Below are the code and all the weights of a small trained network. Each question names an input and a class and asks about switching units off, where a switched-off unit gives its printed mean instead of its output.

import numpy as np


def w(rows, s, z=0):
    codes = np.array(rows[::2]) - 128.0
    scale = np.full(codes.shape[1], s)
    scale[-1] = z or s
    return codes * scale


def norm(h):
    return h / np.sqrt((h * h).mean(-1, keepdims=True) + 1e-5)


def f(y):
    return y / 2 * (1 + np.tanh(0.7978845608 * (y + 0.044715 * y**3)))


def log_softmax(a):
    a = a - a.max(-1, keepdims=True)
    return a - np.log(np.exp(a).sum(-1, keepdims=True))


def net(x, mask):
    res = np.array(x, float).reshape(1, 7) / 4 @ E
    u = 0
    for l in range(3):
        y = f(norm(res) @ A[l][:, :-1].T + A[l][:, -1])
        res = res + np.where(mask[u : u + 6], y, B[l][:, -1]) @ B[l][:, :-1]
        u += 6
    return log_softmax(norm(res)[-1] @ U[:, :-1].T + U[:, -1])


A, B = {}, {}
E = w([
[128,132,131,131,126,132],'x0',
[169,80,160,86,109,140],'x1',
[228,153,74,98,145,93],'x2',
[154,131,68,122,8,89],'x3',
[133,162,180,86,120,69],'x4',
[120,128,118,109,129,131],'x5',
[124,131,126,115,129,134],'x6',
],0.014)
A[0] = w([
[87,114,105,140,7,126,14],'0.n1',
[27,93,163,130,48,147,13],'0.n2',
[163,31,199,87,67,165,10],'0.n3',
[94,155,212,89,84,43,1],'0.n4',
[128,60,67,181,98,226,45],'0.n5',
[53,201,92,200,122,75,129],'0.n6',
],0.019,0.0044)
B[0] = w([
[137,5,171,124,149,67,235],'0.n1',
[222,187,88,221,112,168,234],'0.n2',
[97,123,121,23,86,228,198],'0.n3',
[43,216,114,143,140,35,218],'0.n4',
[47,235,124,110,128,34,241],'0.n5',
[108,117,131,40,69,215,254],'0.n6',
],0.022,0.0099)
A[1] = w([
[92,79,181,162,212,167,104],'1.n1',
[165,52,144,143,80,90,3],'1.n2',
[253,162,57,135,114,125,183],'1.n3',
[121,130,149,210,110,164,32],'1.n4',
[130,115,126,94,99,193,22],'1.n5',
[82,42,160,119,150,116,84],'1.n6',
],0.023,0.0027)
B[1] = w([
[149,2,167,135,173,89,189],'1.n1',
[206,63,147,101,154,80,210],'1.n2',
[180,176,117,248,56,192,241],'1.n3',
[157,186,201,171,115,216,162],'1.n4',
[85,114,131,96,130,230,255],'1.n5',
[137,80,136,199,128,171,184],'1.n6',
],0.018,0.0066)
A[2] = w([
[59,193,105,134,163,28,4],'2.n1',
[139,49,179,189,211,94,125],'2.n2',
[149,185,123,183,173,150,145],'2.n3',
[35,137,205,204,250,202,158],'2.n4',
[110,108,116,125,12,112,99],'2.n5',
[46,110,100,155,152,154,11],'2.n6',
],0.017,0.0029)
B[2] = w([
[58,106,80,184,85,99,250],'2.n1',
[85,42,166,146,104,132,191],'2.n2',
[119,144,133,181,98,153,176],'2.n3',
[228,80,62,120,128,50,216],'2.n4',
[147,136,134,123,252,151,199],'2.n5',
[110,128,176,76,138,124,150],'2.n6',
],0.023,0.011)
U = w([
[41,189,93,140,134,10,93],'0',
[168,19,141,124,154,62,106],'1',
[81,107,123,142,102,135,255],'2',
[87,133,130,56,120,190,104],'3',
[167,179,146,205,111,143,80],'4',
],0.012,0.0078)

Each question gives the input, the list of numbers given to net, and the class t.
The units are the neurons (one row each of A and B). Each row of codes is followed by its name. A weight is (code - 128) times the scale printed after its matrix; where a second scale follows, it is the last column's (A, B and U).
mask holds one flag per neuron, layer by layer. A switched-off neuron (its flag False) gives its mean, the last column of its row in B, instead of its output. The means were averaged over made-up inputs and are rounded, as every weight is.
A unit's drop is (log p(t) with every unit on - log p(t) with that unit switched off) / (log p(t) with every unit on - log p(t) with every unit switched off).
The circuit of an input: a set's keep is (log p(t) with only the set's units on - log p(t) with every unit switched off) / (log p(t) with every unit on - log p(t) with every unit switched off). Starting from the 12 units with the biggest drops (on a tie, the unit counted first), units are removed one at a time, each time the one whose removal leaves the highest keep (on an exact tie, the one counted first), for as long as the keep stays at least 0.8.
circuit, biggest first: the units of the circuit, biggest drop first
unit that matters most: the unit with the biggest drop
k most important neurons: the k neurons with the biggest drops, biggest first
top k neurons in layer l: the k neurons of layer l with the biggest drops, biggest first
input [8,-1,8,-8,-6,-7,7], class 1: circuit, biggest first -> (2.n4)
input [-8,-6,-8,-3,3,-5,3], class 4: 2 most important neurons -> (0.n2, 0.n3)
input [-2,5,3,0,-5,-2,3], class 0: 2 most important neurons -> (0.n5, 0.n6)
input [2,4,-3,8,7,5,4], class 1: 2 most important neurons -> (0.n1, 0.n5)
input [8,6,7,8,4,1,5], class 1: 2 most important neurons -> (0.n2, 0.n6)
input [0,-4,-4,5,-4,-6,2], class 1: top 3 neurons in layer 0 -> (0.n1, 0.n4, 0.n3)
input [6,1,-7,2,-5,8,-3], class 4: 2 most important neurons -> (0.n2, 0.n4)
input [5,7,-8,-7,0,-4,7], class 4: 4 most important neurons -> (0.n2, 0.n1, 0.n6, 1.n4)
input [-2,6,-2,5,2,7,-1], class 3: top 2 neurons in layer 1 -> (1.n5, 1.n1)
input [5,8,0,-6,-6,4,-1], class 3: 3 most important neurons -> (0.n3, 0.n4, 0.n1)
input [4,4,8,6,-1,-5,-2], class 4: top 2 neurons in layer 0 -> (0.n1, 0.n6)
input [1,4,-6,-4,2,-7,-5], class 4: top 3 neurons in layer 0 -> (0.n2, 0.n6, 0.n1)
input [-2,-2,-4,3,0,6,-1], class 4: 2 most important neurons -> (0.n2, 1.n3)
input [7,-7,0,2,2,3,-4], class 3: unit that matters most -> 0.n6
input [0,5,7,-6,3,-4,-2], class 4: top 3 neurons in layer 0 -> (0.n1, 0.n6, 0.n5)
input [-8,2,6,-5,5,4,-2], class 4: 2 most important neurons -> (0.n1, 0.n5)
input [-5,1,1,7,-6,1,0], class 1: 2 most important neurons -> (0.n1, 0.n4)
input [6,-1,4,-1,0,5,0], class 4: top 3 neurons in layer 0 -> (0.n1, 0.n5, 0.n6)
input [7,-8,2,-8,0,-8,-7], class 1: 4 most important neurons -> (2.n4, 0.n2, 0.n3, 1.n1)
input [-1,-8,-1,-3,-4,-2,5], class 3: unit that matters most -> 0.n6
input [6,4,-2,-7,-6,-1,-2], class 1: top 3 neurons in layer 0 -> (0.n4, 0.n2, 0.n6)
input [-5,-2,-5,6,-1,0,3], class 1: 2 most important neurons -> (0.n1, 1.n2)
input [4,8,-3,6,3,3,6], class 3: 3 most important neurons -> (0.n3, 1.n5, 2.n4)
input [8,-7,4,-8,6,-6,-6], class 1: 3 most important neurons -> (0.n5, 0.n2, 0.n4)
input [2,-7,-7,0,-2,4,5], class 3: top 2 neurons in layer 0 -> (0.n6, 0.n4)
input [4,-1,2,-6,-7,3,6], class 0: top 3 neurons in layer 0 -> (0.n5, 0.n1, 0.n2)
input [-5,6,-3,0,-6,-7,-2], class 0: unit that matters most -> 0.n5
